Each row has a name. Each question is about the rows just above it.

dudus: [-1.74, -2.11, -1.00, -0.40, -0.29,  1.01,  3.77]
Dozas: [-2.13,  1.52, -0.18, -2.82,  2.76,  0.32, -4.22]
pum: [ 0.32,  1.17, -1.32, -0.02,  4.14, -0.07, -5.66]
makov: [ 0.71, -0.66,  0.02,  1.26, -3.66, -0.26,  0.82]
tumod: [ 0.97,  0.94,  1.74, -2.18,  8.46, -0.41, -2.81]
vadi: [ 0.77, -0.13,  0.48,  1.02, -2.86,  0.68, -1.71]
Pebi: [ 0.71, -2.00, -0.73,  0.89,  3.14, -0.35,  2.42]
Is [ 4.14, -0.02, -1.32,  1.17] printed in one of the named rows, side by side and in this order?  no
Does one of the named rows hold [-0.35,  3.14] side by side, in this order?  no
Among the named rows, does one hold [-2.18,  1.74,  0.94,  0.97] next to each other, in this order?  no
Among the named rows, does one hold [-0.40, -0.29,  1.01] next to each other, in this order?  yes

nus: [ 0.16, -0.24, -0.32, -0.41, -2.02,  4.84, -0.02]
ralu: [-0.13,  0.11,  0.80,  3.09,  7.93, -1.65, -0.10]
Rela: [ 0.26, -0.30,  0.39, -0.64, -2.94, -2.20, -0.04]
Mezel: [ 0.16, -0.24, -0.32, -0.41, -2.02,  2.74, -0.16]
Among the named rows, does one hold [-2.02, -0.41] next to each other, in this order?  no
Does one of the named rows hold [-2.20, -0.04] side by side, in this order?  yes

Dadi: [ 6.80, -1.68, -1.61, -6.08,  0.59, -1.54,  2.58,  7.12, -4.68,  1.20,
 -0.56, -0.56, -1.71,  6.52,  5.85, -1.39,  8.62, -6.80, -5.32, -1.59,
  6.80, -1.67, -1.44,  5.19, -1.26]
Kidu: [ 4.71, -3.56, -3.20, -1.43,  1.54, -2.89,  0.48,  4.35, -0.72,  1.17,
 -2.67, -2.01, -2.39,  4.75,  4.12, -3.37,  4.52, -1.65, -1.52, -3.14,
  4.51, -3.08, -3.26,  3.88, -3.07]
zolon: [-0.57,  6.77,  5.34, -4.68, -2.04,  6.06,  7.74, -0.91, -4.15, -2.27,
  5.77,  6.11,  5.59, -0.46, -0.78,  5.72, -0.42, -4.33, -4.68,  5.99,
 -0.16,  5.55,  6.14, -0.75,  5.43]
Among the named rows, does one hold [ 4.52, -1.65, -1.52] next to each other, in this order?  yes
Is [ 1.54, -1.43] printed in one of the named rows, side by side and in this order?  no
Does one of the named rows hold [ 5.34, -4.69, -2.04] side by side, in this order?  no
Among the named rows, does one hold [ 0.48, -2.89] next to each other, in this order?  no
Among the named rows, does one hold [ 7.74, -0.91, -4.15] next to each other, in this order?  yes

vidab: [ 2.53,  0.74, -0.91, -0.31,  1.16, -0.49,  2.10, -5.31]
kugu: [ 0.70, -0.02, -0.21, -2.86, -3.27,  6.31,  5.88,  0.22]
sivip: [ 0.41, -0.16, -1.36,  2.30,  4.48, -0.21, -1.11, -1.78]
fonak: [ 2.56,  1.21,  1.74, -3.64, -4.94, -1.70, -1.50,  2.82]
nepag: [ 2.56,  1.21,  1.74, -3.64, -4.94, -1.70, -5.29,  1.60]
suro: [-0.46,  1.99, -1.38,  0.88,  3.71,  1.92,  2.87, -1.76]
mez: [ 5.31,  0.31,  0.10,  0.03, -2.64,  6.29,  3.99, -0.83]
Befu: [ 3.77, -0.36,  1.65, -3.97, -3.48,  4.52,  5.75, -1.96]
Is [-3.97, -3.48] printed in one of the named rows, side by side and in this order?  yes
Does one of the named rows hold [-4.94, -3.64,  1.74,  1.21,  2.56] side by side, in this order?  no
Does one of the named rows hold [3.71, 1.92] side by side, in this order?  yes
Is [-0.36,  1.65, -3.97, -3.48] printed in one of the named rows, side by side and in this order?  yes
Is [-2.64,  6.29] printed in one of the named rows, side by side and in this order?  yes

gizi: [-1.04, -2.86, -0.94,  1.64,  6.56]
gora: [ 2.52,  0.66, -0.88,  1.75,  2.21]
fiku: [ 2.52,  0.66, -0.88,  0.87, -2.80]
Among the named rows, does one hold [-0.88,  0.66] next to each other, in this order?  no
Does one of the named rows hold [2.53, 0.66] side by side, in this order?  no
Does one of the named rows hold [-0.87,  0.87] side by side, in this order?  no
Among the named rows, does one hold [-2.80,  0.87, -0.88,  0.66] next to each other, in this order?  no
Among the named rows, does one hold [ 2.52,  0.67, -0.88] next to each other, in this order?  no

mizi: [ 1.70,  1.73,  5.60,  3.87, -5.17, -2.70, -5.15,  3.88, -1.85,  1.33,
 -5.12,  2.14, -1.76, -1.12, -3.19, -1.09, -7.38,  2.69, -1.62,  0.14,
  4.79, -0.73,  5.33,  6.06, -1.06,  1.82, -1.43, -1.48, -4.84,  3.47,
  6.07,  0.12, -7.38, -3.39, -5.17,  6.21]
fofen: [ 1.70, -6.88,  6.94, -3.18, -6.06,  1.71, -5.29,  3.92, -1.63,  1.76,
  2.60, -5.30,  4.79,  1.96,  7.26,  1.62, -3.87,  7.20,  6.68, -5.78,
  4.30, -4.50,  2.92, -4.30, -0.05,  1.29, -5.57, -1.74, -4.28,  2.78,
  2.96,  3.24,  7.22,  5.22,  1.31, -3.43]
raku: [ 7.38, -7.26, -5.87,  4.66,  3.20,  3.72, -5.62,  6.70,  3.20, -5.24,
  5.44,  6.25,  3.61, -1.55, -0.98,  4.75,  2.94, -2.75, -4.66,  5.62,
 -3.24, -7.06, -3.79,  3.29,  2.09, -3.67, -6.24, -5.56, -2.48,  2.64,
  4.70, -7.04,  4.22,  3.72, -4.70, -5.66]
Does one of the named rows hold [-1.06,  1.82, -1.43, -1.48, -4.84] side by side, in this order?  yes
Among the named rows, does one hold [ 1.62, -3.87,  7.20] next to each other, in this order?  yes
Among the named rows, does one hold [-3.39, -5.17] next to each other, in this order?  yes
Is [ 1.73,  5.60,  3.87, -5.17] printed in one of the named rows, side by side and in this order?  yes
Does one of the named rows hold [-7.38, -3.39, -5.17] side by side, in this order?  yes

dukim: [-4.36, -0.05, -2.17,  2.24]
molin: [ 4.31, -2.85,  4.10, -1.07]
Pevez: [-3.62,  4.44, -2.05,  1.84]
Virog: [ 3.36,  8.57,  2.32, -1.10]
Lesu: [-1.78, -1.01, -0.38,  1.29]
lalop: [-2.03,  2.17, -0.85,  1.29]
bibu: [ 5.93,  0.27,  4.97, -1.84]
Does one of the named rows hold [-0.05, -2.17] side by side, in this order?  yes
Among the named rows, does one hold [-1.07,  4.10, -2.85,  4.31] next to each other, in this order?  no
Among the named rows, does one hold [-2.17,  2.24] next to each other, in this order?  yes
Is [ 2.17, -0.85] printed in one of the named rows, side by side and in this order?  yes

bisa: [ 3.37,  6.50, -4.27,  4.06]
led: [ 0.38,  2.57, -4.27, -5.07]
Dubi: [-0.21,  1.26,  7.35,  4.06]
veran: [ 2.77,  2.57, -6.60, -0.51]
Nuv: [ 5.75, -0.05, -4.27,  4.06]
dum: [2.77, 6.50, 5.02, 8.63]
Does one of the named rows hold [8.63, 5.02, 6.50, 2.77] side by side, in this order?  no
Among the named rows, does one hold [4.06, 7.35, 1.26] next to each other, in this order?  no
Does one of the named rows hold [6.50, 5.02, 8.63] side by side, in this order?  yes

gat: [ 0.29,  2.99,  2.21, -0.90]
vopa: [-0.48,  2.32,  0.86, -1.30]
Lefi: [ 0.90,  3.73,  2.87, -6.55]
zotuz: [ 1.04, -5.24, -3.14,  2.17]
Is [-0.90,  2.21] printed in one of the named rows, side by side and in this order?  no
Does one of the named rows hold [-3.14, -5.24] side by side, in this order?  no
Among the named rows, does one hold [-5.24, -3.15] next to each other, in this order?  no
Does one of the named rows hold [ 0.86, -1.30] side by side, in this order?  yes
Among the named rows, does one hold [-0.48,  2.31,  0.86] next to each other, in this order?  no

nosiv: [ 8.24,  6.90,  4.88, -7.60, -3.24,  3.58, -5.86, -7.90]
mag: [ 7.89,  4.60,  7.16, -5.21,  3.14,  4.57,  0.31, -5.53]
lebu: [ 6.21,  6.93,  7.01,  7.06, -1.46,  4.24, -5.50,  7.16]
lotod: [ 5.74, -5.54,  5.39,  4.93, -1.80, -7.85, -3.92,  0.92]
korib: [ 3.70, -3.87,  4.91, -8.07, -6.19,  8.12,  4.29, -4.44]
Does one of the named rows hold [6.22, 6.93] side by side, in this order?  no
Does one of the named rows hold [-1.80, -7.85] side by side, in this order?  yes
Among the named rows, does one hold [ 4.89, -7.60, -3.24,  3.58] next to each other, in this order?  no
Does one of the named rows hold [ 4.93, -1.80] side by side, in this order?  yes

